Below is a small trained network, with its code and all its weights. Each question gives an input and a class and asks what happens when units are switched off, that is, made to give their printed mean instead of their output.

import numpy as np


def w(rows, s, z=0):
    codes = np.array(rows[::2]) - 128.0
    scale = np.full(codes.shape[1], s)
    scale[-1] = z or s
    return codes * scale


def f(y):
    return y / 2 * (1 + np.tanh(0.7978845608 * (y + 0.044715 * y**3)))


def log_softmax(a):
    a = a - a.max(-1, keepdims=True)
    return a - np.log(np.exp(a).sum(-1, keepdims=True))


def net(x, mask):
    res = np.array(x, float).reshape(1, 6) / 4 @ E
    y = f(res @ A[0][:, :-1].T + A[0][:, -1])
    res = res + np.where(mask, y, B[0][:, -1]) @ B[0][:, :-1]
    return log_softmax(res[-1] @ U[:, :-1].T + U[:, -1])


A, B = {}, {}
E = w([
[167,29,179,181,79,109,183,60,178,200],'x0',
[2,69,110,89,107,159,72,122,136,185],'x1',
[169,111,145,65,220,54,39,61,93,151],'x2',
[172,85,23,104,74,104,168,164,41,179],'x3',
[155,188,220,83,56,93,91,193,145,196],'x4',
[141,179,85,86,78,113,133,70,185,128],'x5',
],0.0068)
A[0] = w([
[189,97,96,73,157,122,64,100,155,137,58],'neuron 1',
[110,133,78,156,193,142,171,57,101,119,42],'neuron 2',
[174,131,57,57,59,123,134,64,180,119,155],'neuron 3',
[71,181,77,94,145,159,106,178,75,98,65],'neuron 4',
[141,137,133,116,163,129,115,87,102,146,36],'neuron 5',
[126,115,77,160,131,169,160,40,136,61,146],'neuron 6',
[162,117,28,117,72,147,154,148,47,150,97],'neuron 7',
[128,135,113,138,80,163,165,138,110,133,96],'neuron 8',
[138,118,149,126,104,128,177,66,150,171,82],'neuron 9',
[116,101,2,124,163,140,155,84,144,67,100],'neuron 10',
[119,185,158,130,79,91,102,149,128,160,32],'neuron 11',
[30,83,119,123,125,178,105,150,84,186,145],'neuron 12',
[154,119,116,105,151,32,86,81,90,146,65],'neuron 13',
[136,200,160,113,76,123,141,190,159,157,219],'neuron 14',
[123,77,161,150,157,152,142,148,130,152,161],'neuron 15',
[88,135,79,180,35,187,174,207,175,105,114],'neuron 16',
[89,166,127,159,90,162,213,163,117,107,42],'neuron 17',
[160,117,146,146,103,114,163,78,162,172,130],'neuron 18',
[56,116,62,63,89,122,106,85,142,213,148],'neuron 19',
[137,162,164,79,69,65,119,139,88,162,146],'neuron 20',
[157,74,134,144,114,105,177,93,140,182,55],'neuron 21',
[129,150,91,157,101,156,127,150,138,123,3],'neuron 22',
[130,202,116,85,180,97,152,217,89,46,110],'neuron 23',
[176,90,80,94,108,111,139,133,77,167,82],'neuron 24',
[173,148,145,67,78,127,101,161,152,149,75],'neuron 25',
[130,97,147,177,98,100,134,82,146,145,56],'neuron 26',
[238,150,108,165,128,76,204,152,71,91,148],'neuron 27',
[154,83,115,204,127,79,169,109,186,179,123],'neuron 28',
[140,216,43,73,97,125,91,93,180,109,129],'neuron 29',
[179,102,135,74,178,114,44,106,65,131,62],'neuron 30',
[111,173,109,101,135,127,93,147,102,96,36],'neuron 31',
[101,156,183,150,138,184,113,66,182,69,77],'neuron 32',
],0.0088,0.0061)
B[0] = w([
[77,125,126,103,162,146,214,147,155,190,162],'neuron 1',
[106,93,207,159,66,183,137,185,92,180,165],'neuron 2',
[99,154,96,164,176,126,82,140,162,117,222],'neuron 3',
[144,69,116,49,60,156,116,85,95,74,184],'neuron 4',
[71,142,184,108,77,122,255,159,166,169,125],'neuron 5',
[117,120,161,172,126,172,110,190,86,190,221],'neuron 6',
[114,135,223,118,138,35,77,194,206,70,220],'neuron 7',
[120,137,129,85,160,113,145,146,143,131,155],'neuron 8',
[136,97,100,82,102,129,110,121,100,97,165],'neuron 9',
[113,112,205,161,106,194,111,188,94,177,221],'neuron 10',
[124,95,247,153,44,125,173,168,90,159,150],'neuron 11',
[194,225,139,182,112,182,158,64,153,103,236],'neuron 12',
[80,125,103,88,177,126,196,104,171,182,185],'neuron 13',
[125,121,122,144,182,172,95,143,93,159,254],'neuron 14',
[151,95,72,98,120,126,49,130,132,92,177],'neuron 15',
[70,104,99,87,200,128,178,86,158,165,254],'neuron 16',
[62,104,89,70,183,98,202,95,161,186,172],'neuron 17',
[135,97,130,88,134,172,106,99,114,96,192],'neuron 18',
[189,190,151,156,152,172,122,72,121,102,244],'neuron 19',
[96,99,174,180,153,162,117,156,81,157,210],'neuron 20',
[134,71,138,66,56,131,110,112,92,75,170],'neuron 21',
[104,136,156,78,29,100,231,165,143,163,119],'neuron 22',
[148,74,129,62,90,176,102,58,111,96,212],'neuron 23',
[114,156,212,93,122,63,86,178,196,54,182],'neuron 24',
[106,118,195,155,110,183,134,188,72,145,171],'neuron 25',
[148,84,101,55,44,137,115,113,106,93,150],'neuron 26',
[183,192,129,181,132,207,135,62,165,108,249],'neuron 27',
[113,101,111,77,136,147,108,74,97,112,206],'neuron 28',
[172,81,88,89,141,156,65,86,98,109,212],'neuron 29',
[60,119,92,101,168,118,193,110,170,180,194],'neuron 30',
[187,86,167,57,38,96,162,97,128,92,140],'neuron 31',
[133,156,217,83,139,54,97,201,213,82,201],'neuron 32',
],0.0094,0.0069)
U = w([
[151,18,98,41,31,114,93,70,50,75,47],'0',
[80,97,104,78,184,96,249,101,160,220,71],'1',
[128,157,222,104,116,20,71,235,224,38,89],'2',
[127,71,184,199,82,172,116,214,9,226,37],'3',
[151,107,85,156,178,139,62,111,105,121,255],'4',
[221,233,147,178,97,170,176,36,150,105,50],'5',
[176,155,1,202,135,46,103,170,47,126,156],'6',
],0.0085,0.009)

Each question gives the input, the list of numbers given to net, and the class t.
The units are the neurons (one row each of A and B). Each row of codes is followed by its name. A weight is (code - 128) times the scale printed after its matrix; where a second scale follows, it is the last column's (A, B and U).
mask holds one flag per neuron, in row order. A switched-off neuron (its flag False) gives its mean, the last column of its row in B, instead of its output. The means were averaged over made-up inputs and are rounded, as every weight is.
A unit's drop is (log p(t) with every unit on - log p(t) with that unit switched off) / (log p(t) with every unit on - log p(t) with every unit switched off).
The circuit of an input: a set's keep is (log p(t) with only the set's units on - log p(t) with every unit switched off) / (log p(t) with every unit on - log p(t) with every unit switched off). Starting from the 12 units with the biggest drops (on a tie, the unit counted first), units are removed one at a time, each time the one whose removal leaves the highest keep (on an exact tie, the one counted first), for as long as the keep stays at least 0.8.
units of the circuit, in order: the units of the circuit, biggest drop first
k most important neurons: the k neurons with the biggest drops, biggest first
drop of u: that unit's drop, to one decimal
input [-1,8,-5,-6,0,-7], class 5: units of the circuit, in order => (neuron 12)
input [-7,2,4,-6,8,8], class 3: 4 most important neurons => (neuron 25; neuron 20; neuron 11; neuron 14)
input [4,6,5,6,-4,-5], class 2: units of the circuit, in order => (neuron 24; neuron 7)
input [6,3,-5,0,-7,-5], class 3: 3 most important neurons => (neuron 6; neuron 10; neuron 2)
input [-8,-2,2,8,4,4], class 0: 2 most important neurons => (neuron 23; neuron 4)
input [-3,4,-4,-2,-3,1], class 1: 2 most important neurons => (neuron 16; neuron 27)
input [6,-5,6,2,-8,-4], class 3: 3 most important neurons => (neuron 2; neuron 6; neuron 10)
input [-7,-6,-1,4,-5,-6], class 0: 3 most important neurons => (neuron 23; neuron 4; neuron 12)
input [0,3,7,-7,-8,6], class 3: units of the circuit, in order => (neuron 10; neuron 2)
input [5,-6,-4,-7,2,8], class 4: 2 most important neurons => (neuron 7; neuron 14)
input [-5,6,6,-1,-6,3], class 1: 3 most important neurons => (neuron 30; neuron 1; neuron 13)
input [-2,8,-8,-6,4,-1], class 1: 2 most important neurons => (neuron 16; neuron 17)
input [7,7,5,-6,-3,4], class 0: 2 most important neurons => (neuron 26; neuron 27)
input [6,8,-2,1,-7,6], class 5: units of the circuit, in order => (neuron 19)
input [-1,4,3,5,-2,4], class 2: units of the circuit, in order => (neuron 7; neuron 24)
input [3,-5,7,-3,3,6], class 1: 2 most important neurons => (neuron 13; neuron 1)
input [4,6,7,2,-7,-7], class 1: 2 most important neurons => (neuron 30; neuron 13)
input [-8,-5,7,5,0,-1], class 0: 2 most important neurons => (neuron 23; neuron 4)
input [-5,5,2,-1,-6,-6], class 3: units of the circuit, in order => (neuron 10; neuron 2)
input [-8,-4,6,1,-4,-3], class 0: units of the circuit, in order => (neuron 23)
input [-6,-2,-3,-7,-3,-4], class 2: drop of neuron 29 => 0.3
input [7,8,-8,6,8,-8], class 1: drop of neuron 8 => 0.1
input [-4,-1,-1,-1,-7,-3], class 3: drop of neuron 3 => 0.0
